Here is a tiny trained network, its code and every weight. The questions are about switching its units off for an input and a class, where a switched-off unit gives its printed mean instead of its output.

import numpy as np


def w(rows, s, z=0):
    codes = np.array(rows[::2]) - 128.0
    scale = np.full(codes.shape[1], s)
    scale[-1] = z or s
    return codes * scale


def norm(h):
    return h / np.sqrt((h * h).mean(-1, keepdims=True) + 1e-5)


def f(y):
    return y / 2 * (1 + np.tanh(0.7978845608 * (y + 0.044715 * y**3)))


def log_softmax(a):
    a = a - a.max(-1, keepdims=True)
    return a - np.log(np.exp(a).sum(-1, keepdims=True))


def net(x, mask):
    res = np.array(x, float).reshape(1, 5) / 4 @ E
    u = 0
    for l in range(2):
        y = f(norm(res) @ A[l][:, :-1].T + A[l][:, -1])
        res = res + np.where(mask[u : u + 7], y, B[l][:, -1]) @ B[l][:, :-1]
        u += 7
    return log_softmax(norm(res)[-1] @ U[:, :-1].T + U[:, -1])


A, B = {}, {}
E = w([
[23,69,124,133],'x0',
[198,254,177,157],'x1',
[109,152,109,172],'x2',
[109,196,99,50],'x3',
[98,159,223,56],'x4',
],0.006)
A[0] = w([
[96,111,180,151,75],'L0N1',
[50,99,47,22,118],'L0N2',
[134,137,110,214,217],'L0N3',
[210,98,136,31,159],'L0N4',
[177,101,254,109,99],'L0N5',
[49,157,60,221,5],'L0N6',
[128,162,206,195,67],'L0N7',
],0.0074,0.0026)
B[0] = w([
[90,32,160,160,130],'L0N1',
[179,167,133,24,252],'L0N2',
[126,143,56,171,227],'L0N3',
[213,181,107,222,210],'L0N4',
[192,163,176,171,212],'L0N5',
[1,176,210,135,167],'L0N6',
[41,88,160,133,173],'L0N7',
],0.0086,0.003)
A[1] = w([
[61,97,127,12,174],'L1N1',
[139,27,136,147,123],'L1N2',
[101,181,180,145,247],'L1N3',
[39,243,149,126,216],'L1N4',
[75,31,90,180,214],'L1N5',
[88,126,110,181,13],'L1N6',
[170,137,254,120,213],'L1N7',
],0.014,0.0013)
B[1] = w([
[195,93,196,69,241],'L1N1',
[126,203,164,145,169],'L1N2',
[78,94,116,157,202],'L1N3',
[147,46,97,226,243],'L1N4',
[70,163,123,68,215],'L1N5',
[90,83,121,112,160],'L1N6',
[63,4,112,161,253],'L1N7',
],0.016,0.0064)
U = w([
[123,13,126,226,235],'0',
[186,110,181,33,186],'1',
[32,221,119,91,1],'2',
[247,210,64,195,28],'3',
],0.011,0.0028)

Each question gives the input, the list of numbers given to net, and the class t.
The units are the neurons (one row each of A and B). Each row of codes is followed by its name. A weight is (code - 128) times the scale printed after its matrix; where a second scale follows, it is the last column's (A, B and U).
mask holds one flag per neuron, layer by layer. A switched-off neuron (its flag False) gives its mean, the last column of its row in B, instead of its output. The means were averaged over made-up inputs and are rounded, as every weight is.
A unit's drop is (log p(t) with every unit on - log p(t) with that unit switched off) / (log p(t) with every unit on - log p(t) with every unit switched off).
The circuit of an input: a set's keep is (log p(t) with only the set's units on - log p(t) with every unit switched off) / (log p(t) with every unit on - log p(t) with every unit switched off). Starting from the 12 units with the biggest drops (on a tie, the unit counted first), units are removed one at a time, each time the one whose removal leaves the highest keep (on an exact tie, the one counted first), for as long as the keep stays at least 0.8.
units of the circuit, in order: the units of the circuit, biggest drop first
k most important neurons: the k neurons with the biggest drops, biggest first
k most important neurons of layer l: the k neurons of layer l with the biggest drops, biggest first
drop of u: that unit's drop, to one decimal
input [-3,3,-1,-4,-6], class 3: 3 most important neurons of layer 1 : (L1N7, L1N4, L1N3)
input [-8,-8,-3,6,-6], class 3: units of the circuit, in order : (L0N4, L1N7)
input [-6,2,-3,5,0], class 3: units of the circuit, in order : (L0N4, L0N6, L1N4, L1N1)
input [-8,5,-5,-1,7], class 0: units of the circuit, in order : (L1N7)
input [6,0,5,-5,-7], class 2: units of the circuit, in order : (L1N5, L1N7)
input [0,-6,7,4,-1], class 1: 2 most important neurons of layer 1 : (L1N1, L1N7)
input [-7,-7,8,2,-1], class 1: units of the circuit, in order : (L1N4, L1N7)
input [-6,-8,7,-8,7], class 2: 4 most important neurons of layer 1 : (L1N5, L1N2, L1N4, L1N1)
input [-7,0,5,-8,-6], class 2: 3 most important neurons of layer 0 : (L0N2, L0N4, L0N5)
input [-8,-5,1,0,-7], class 3: units of the circuit, in order : (L1N7, L1N4)
input [3,4,-7,-7,-2], class 2: 4 most important neurons of layer 0 : (L0N2, L0N3, L0N7, L0N4)
input [-8,-8,4,6,1], class 1: 2 most important neurons of layer 0 : (L0N2, L0N3)
input [8,2,8,-6,2], class 2: 2 most important neurons of layer 1 : (L1N5, L1N7)
input [2,2,-8,7,-7], class 3: 3 most important neurons of layer 1 : (L1N7, L1N1, L1N5)
input [4,-1,1,-3,6], class 1: units of the circuit, in order : (L1N1)
input [6,-8,7,-3,1], class 1: 2 most important neurons : (L1N1, L0N2)
input [-6,-1,3,0,-7], class 3: 2 most important neurons of layer 0 : (L0N7, L0N1)
input [-7,-2,-2,-5,-1], class 3: 2 most important neurons of layer 0 : (L0N6, L0N3)
input [0,2,0,8,-7], class 3: 3 most important neurons of layer 1 : (L1N7, L1N3, L1N6)
input [8,1,-4,8,1], class 1: most important neuron of layer 0 : (L0N2)
input [7,-4,-6,1,-3], class 1: drop of L1N1 : 0.1
input [4,-5,3,-6,-7], class 2: drop of L1N5 : 0.1
input [-8,-5,-7,-5,-2], class 3: drop of L1N7 : 0.2
